Below is a small trained network, with its code and all its weights. Each question gives an input and a class and asks what happens when units are switched off, that is, made to give their printed mean instead of their output.

import numpy as np


def w(rows, s, z=0):
    codes = np.array(rows[::2]) - 128.0
    scale = np.full(codes.shape[1], s)
    scale[-1] = z or s
    return codes * scale


def f(y):
    return y / 2 * (1 + np.tanh(0.7978845608 * (y + 0.044715 * y**3)))


def log_softmax(a):
    a = a - a.max(-1, keepdims=True)
    return a - np.log(np.exp(a).sum(-1, keepdims=True))


def net(x, mask):
    res = np.array(x, float).reshape(1, 4) / 4 @ E
    y = f(res @ A[0][:, :-1].T + A[0][:, -1])
    res = res + np.where(mask, y, B[0][:, -1]) @ B[0][:, :-1]
    return log_softmax(res[-1] @ U[:, :-1].T + U[:, -1])


A, B = {}, {}
E = w([
[101,60,127,109,133,187,18,58,109,94,223],'x0',
[90,117,142,120,85,123,144,138,148,125,153],'x1',
[209,109,219,62,183,176,143,190,252,75,139],'x2',
[74,43,123,60,166,103,67,230,94,191,47],'x3',
],0.011)
A[0] = w([
[117,46,103,132,108,105,64,104,53,173,135,107],'neuron 1',
[174,97,207,54,162,184,90,175,197,103,138,19],'neuron 2',
[241,208,178,123,135,135,229,146,192,87,133,155],'neuron 3',
[78,88,104,89,138,124,78,126,103,179,128,135],'neuron 4',
[92,39,147,41,185,94,129,208,136,208,57,208],'neuron 5',
[118,176,127,162,92,71,144,97,81,172,132,64],'neuron 6',
[152,184,125,194,104,171,160,2,140,87,193,128],'neuron 7',
[144,180,182,126,122,96,135,134,170,118,121,146],'neuron 8',
[152,88,214,48,217,200,111,196,201,76,170,153],'neuron 9',
[118,177,122,176,120,57,216,186,144,214,30,219],'neuron 10',
[59,88,114,121,143,161,61,141,43,162,133,129],'neuron 11',
[132,141,133,180,110,102,138,49,106,95,126,133],'neuron 12',
[102,102,123,61,158,75,87,222,140,156,82,10],'neuron 13',
[104,212,106,134,109,70,204,213,104,163,29,44],'neuron 14',
[139,80,121,131,144,145,104,111,82,151,118,107],'neuron 15',
[162,117,164,45,140,152,96,159,147,77,119,20],'neuron 16',
[169,172,144,165,125,163,190,138,210,128,133,141],'neuron 17',
],0.0078,0.011)
B[0] = w([
[150,94,92,138,77,108,139,149,177,114,127,169],'neuron 1',
[29,95,89,173,126,111,34,12,1,104,231,181],'neuron 2',
[219,80,94,144,77,63,212,189,215,95,33,237],'neuron 3',
[144,130,135,128,51,114,143,134,154,77,87,166],'neuron 4',
[100,95,60,226,91,90,65,83,95,75,166,238],'neuron 5',
[133,220,172,101,183,171,170,146,113,149,162,158],'neuron 6',
[52,113,124,113,184,191,105,84,20,203,231,224],'neuron 7',
[199,108,120,116,114,102,154,187,118,107,107,165],'neuron 8',
[139,196,178,64,212,180,162,149,121,202,155,238],'neuron 9',
[94,187,216,64,233,194,150,122,125,212,194,255],'neuron 10',
[166,116,79,127,59,89,154,161,162,94,110,177],'neuron 11',
[124,162,102,147,174,172,116,128,116,152,155,171],'neuron 12',
[148,195,184,24,225,250,221,198,165,229,182,163],'neuron 13',
[30,71,108,212,95,132,35,52,40,78,244,196],'neuron 14',
[120,115,127,101,122,87,157,134,135,80,108,140],'neuron 15',
[92,129,82,179,94,137,99,49,54,117,164,148],'neuron 16',
[188,128,106,115,91,105,189,172,168,107,85,192],'neuron 17',
],0.008,0.018)
U = w([
[125,180,196,27,198,166,168,149,131,191,139,12],'0',
[87,95,102,215,117,111,53,84,77,104,158,180],'1',
[179,91,113,142,57,32,165,195,232,41,10,251],'2',
],0.014,0.0022)

Each question gives the input, the list of numbers given to net, and the class t.
The units are the neurons (one row each of A and B). Each row of codes is followed by its name. A weight is (code - 128) times the scale printed after its matrix; where a second scale follows, it is the last column's (A, B and U).
mask holds one flag per neuron, in row order. A switched-off neuron (its flag False) gives its mean, the last column of its row in B, instead of its output. The means were averaged over made-up inputs and are rounded, as every weight is.
A unit's drop is (log p(t) with every unit on - log p(t) with that unit switched off) / (log p(t) with every unit on - log p(t) with every unit switched off).
The circuit of an input: a set's keep is (log p(t) with only the set's units on - log p(t) with every unit switched off) / (log p(t) with every unit on - log p(t) with every unit switched off). Starting from the 12 units with the biggest drops (on a tie, the unit counted first), units are removed one at a time, each time the one whose removal leaves the highest keep (on an exact tie, the one counted first), for as long as the keep stays at least 0.8.
units of the circuit, in order: the units of the circuit, biggest drop first
top k neurons: the k neurons with the biggest drops, biggest first
drop when u is switched off: that unit's drop, to one decimal
input [-1,8,-8,-5], class 0: units of the circuit, in order	neuron 5
input [-1,2,8,-5], class 2: top 2 neurons	neuron 3; neuron 10
input [4,-4,1,5], class 1: top 2 neurons	neuron 3; neuron 5
input [0,0,-7,-4], class 0: top 2 neurons	neuron 5; neuron 14
input [7,-7,1,-4], class 0: top 3 neurons	neuron 5; neuron 14; neuron 2
input [-4,-5,-2,4], class 1: top 3 neurons	neuron 5; neuron 14; neuron 9
input [-7,2,-2,6], class 1: top 2 neurons	neuron 14; neuron 5
input [1,-7,-5,1], class 2: top 3 neurons	neuron 7; neuron 14; neuron 2
input [0,-6,-2,6], class 1: top 3 neurons	neuron 3; neuron 5; neuron 17
input [-1,-8,-1,-7], class 0: top 4 neurons	neuron 7; neuron 5; neuron 14; neuron 2
input [-1,-5,2,0], class 2: top 3 neurons	neuron 7; neuron 10; neuron 13
input [-7,2,8,-8], class 2: drop when neuron 3 is switched off	2.4
input [-7,-7,-5,-7], class 0: drop when neuron 10 is switched off	0.3
input [-2,1,-5,-2], class 0: units of the circuit, in order	neuron 5
input [6,-1,1,6], class 1: drop when neuron 5 is switched off	2.3
